Each row has two labels, one from each of two sets.
[-12.4  -7.9  -1.4   8.1  -0.2  -8.7   8.2   4.8  -2.1  34.1  -0.1 -31.7
  -1.2 -18.7   7.7  -9.8   1.8  -1.8  11.2  -9.5  15.1  30.4  -1.7 -24.2] | Q51/Q31
[  2.1  10.1 -17.7 -11.4   2.1   4.1  38.1  10.1  38.8 -34.8  38.2 -38.6
 -11.0   0.9 -17.0  11.7  11.3 -16.4 -41.1  31.1 -27.2 -56.1  -1.1   2.0] | Q51/Q31
[  0.7   8.7  -6.3   2.8   0.6  -1.7  34.4   0.6  14.3  -3.9  14.4 -35.3
  -8.2  -3.0  11.3   0.5   2.9  -0.5 -10.9  14.0  -2.5  -9.8   1.4 -14.9] | Q51/Q31
[  4.3   6.0 -15.4 -10.9  12.1   5.1  39.0   7.6  32.9 -29.7  32.0 -51.5
 -11.9   0.1 -11.1   7.6   8.1 -13.4 -37.2  24.5 -25.5 -55.5  -6.1   2.8] | Q51/Q31
[-10.6   4.9 -13.8  -0.5   0.3   0.2  19.5   3.3  16.2 -10.6   4.5 -16.1
   1.5  -6.8  -5.8   6.0   6.3 -18.7  -1.7  11.0  -9.1 -19.2   0.9  -3.0] | Q51/q870
[  6.6   4.4  -6.4   1.2  19.4   0.4  54.0   2.3   3.7 -10.1  10.3 -27.4
  -8.8   6.2  10.5  -0.3   0.7  19.3 -11.4  18.2   0.6 -19.6  -5.1 -10.6] | Q708/q508
[ -7.5  10.4 -11.3   4.3   0.2  -5.2  46.7   4.4  17.2  -6.3  14.0 -45.0
  -2.7  -3.8   2.0   3.0   3.9   1.8 -16.4  19.1  -0.6  -9.5  -0.9 -17.5] | Q51/Q31
[  4.0   5.6  -8.2   7.4   0.2  -1.1  26.2   8.8  18.2  -2.8  11.4 -42.5
  -6.8  -2.0   6.7   1.4   3.7   1.0 -18.8  17.2  -0.5  -3.7  -1.2 -11.0] | Q51/q936
[  2.3   1.0   3.2   2.3  11.4  -1.3  16.0   3.9 -10.1   3.4  -7.6 -16.3
  -6.9   1.6   4.1  -0.1   3.5   2.9   5.8  10.4   3.5   0.9   0.4   0.6] | Q708/q870
[ -3.9  -1.9  -5.3   1.4   4.6  -4.2  22.7  -2.7   3.5   5.7   6.9 -34.1
  -1.5  -6.1   6.6  -8.0  -0.5  11.0  -2.1  -2.0   7.6   0.8  -4.8 -20.2] | q940/Q31
[ -1.5   3.4 -13.0   6.4  -3.5   4.7  26.4   6.9  21.2  -4.4  22.8 -27.9
  -5.9  -1.0  -0.3   2.7   4.6  -9.4 -27.5   6.6  -7.7 -12.5   0.2  -7.4] | Q51/q936
[  9.0   9.6 -18.2  -9.7  16.8   0.2  29.7  10.9  59.4 -34.6  40.1 -56.2
  -4.2  -0.1  -3.3  11.7  -1.5 -10.2 -34.3  30.9 -23.4 -63.0  -6.3   0.9] | Q51/q870
[ 10.1  17.7 -15.6   0.0  -7.4   1.0  42.9  -0.5  26.2 -34.1  23.0 -43.3
 -11.6  17.3   1.8  13.5   2.1   5.6 -47.2  16.4  -8.7 -23.1  -5.5  -7.7] | Q51/q508
[ 12.5  -0.5  -7.3   4.9  20.2   1.1  40.1   4.3  12.4   1.1   9.5 -37.2
 -10.0  -2.3  11.6   0.1  -1.6  17.1  -9.1  14.2   3.4 -10.0  -2.4 -15.4] | Q708/q936
[ -0.5  14.0 -13.4   7.6   1.8   0.4  31.6  -0.2  22.7  -5.4  11.3 -40.4
  -5.2  -7.5  -0.2   2.8   4.2   0.8  -8.3  20.4  -3.8 -14.1   2.1 -13.4] | Q51/q870
[  2.3   2.8 -10.5  12.3 -14.5   7.8  -2.3 -12.2  -5.1  -7.9   3.4  -4.5
  -3.8  11.1   1.0   1.1   3.4  10.2 -25.7 -10.3   2.3  10.6  -1.6   2.5] | Q51/q508
[ -2.5   1.6 -14.9  12.0  -7.5   7.0  14.3 -14.3   4.9   1.0   5.4 -13.0
   0.7   4.0   9.8  -3.6  -0.5  21.0 -10.9  -2.1  11.0   6.3  -0.9  -7.1] | q236/q508
[ -2.3   1.4  -8.4   6.4  -1.2  -7.6  23.9   1.3  15.7   9.4  13.6 -48.5
  -6.0 -10.4  -0.2   1.2   6.0   3.1 -10.8   5.3   3.5   3.0  -1.8 -24.3] | Q809/Q31
[  9.6   1.1   1.9   6.7  18.2   2.1  18.1   7.0   2.0   1.3  -0.7 -24.9
  -3.4   2.1  16.3  -0.7  -4.7  17.9  -0.2  11.6   8.7  -7.2  -5.4   0.8] | Q708/q508
[  9.8  11.0 -14.8   0.7   3.0  -5.8  37.7  -4.4  26.7 -15.7  18.1 -42.5
 -11.4   0.3  -5.3   7.0   4.3   1.3 -20.0  16.6  -5.3 -23.4  -2.1 -18.1] | Q51/q870
[-10.6  10.2 -10.5  -1.8  17.8  -6.3  63.9   5.5  22.5  -1.5  15.0 -28.1
   3.0  -4.5  12.2  -3.1  -3.9  -3.2   7.5  17.5   3.3 -21.3  -1.5 -21.4] | Q51/q870
[ -7.3   9.8 -10.3  -1.3   4.8  -4.4  42.5   2.2  11.2  -4.4  10.0 -30.3
  -5.5  -3.7   1.7   2.3   5.2  -3.4  -3.4  11.9  -2.5 -11.5  -1.1 -19.4] | Q51/Q31
[ 11.0   2.4  -3.9   4.0  20.1   6.9  30.8  -1.6  13.2  -1.8  10.0 -26.5
 -12.7  -5.0   8.5   1.5   3.9  18.1  -5.7  24.0  -0.8 -26.7  -4.3  -2.2] | Q708/q870
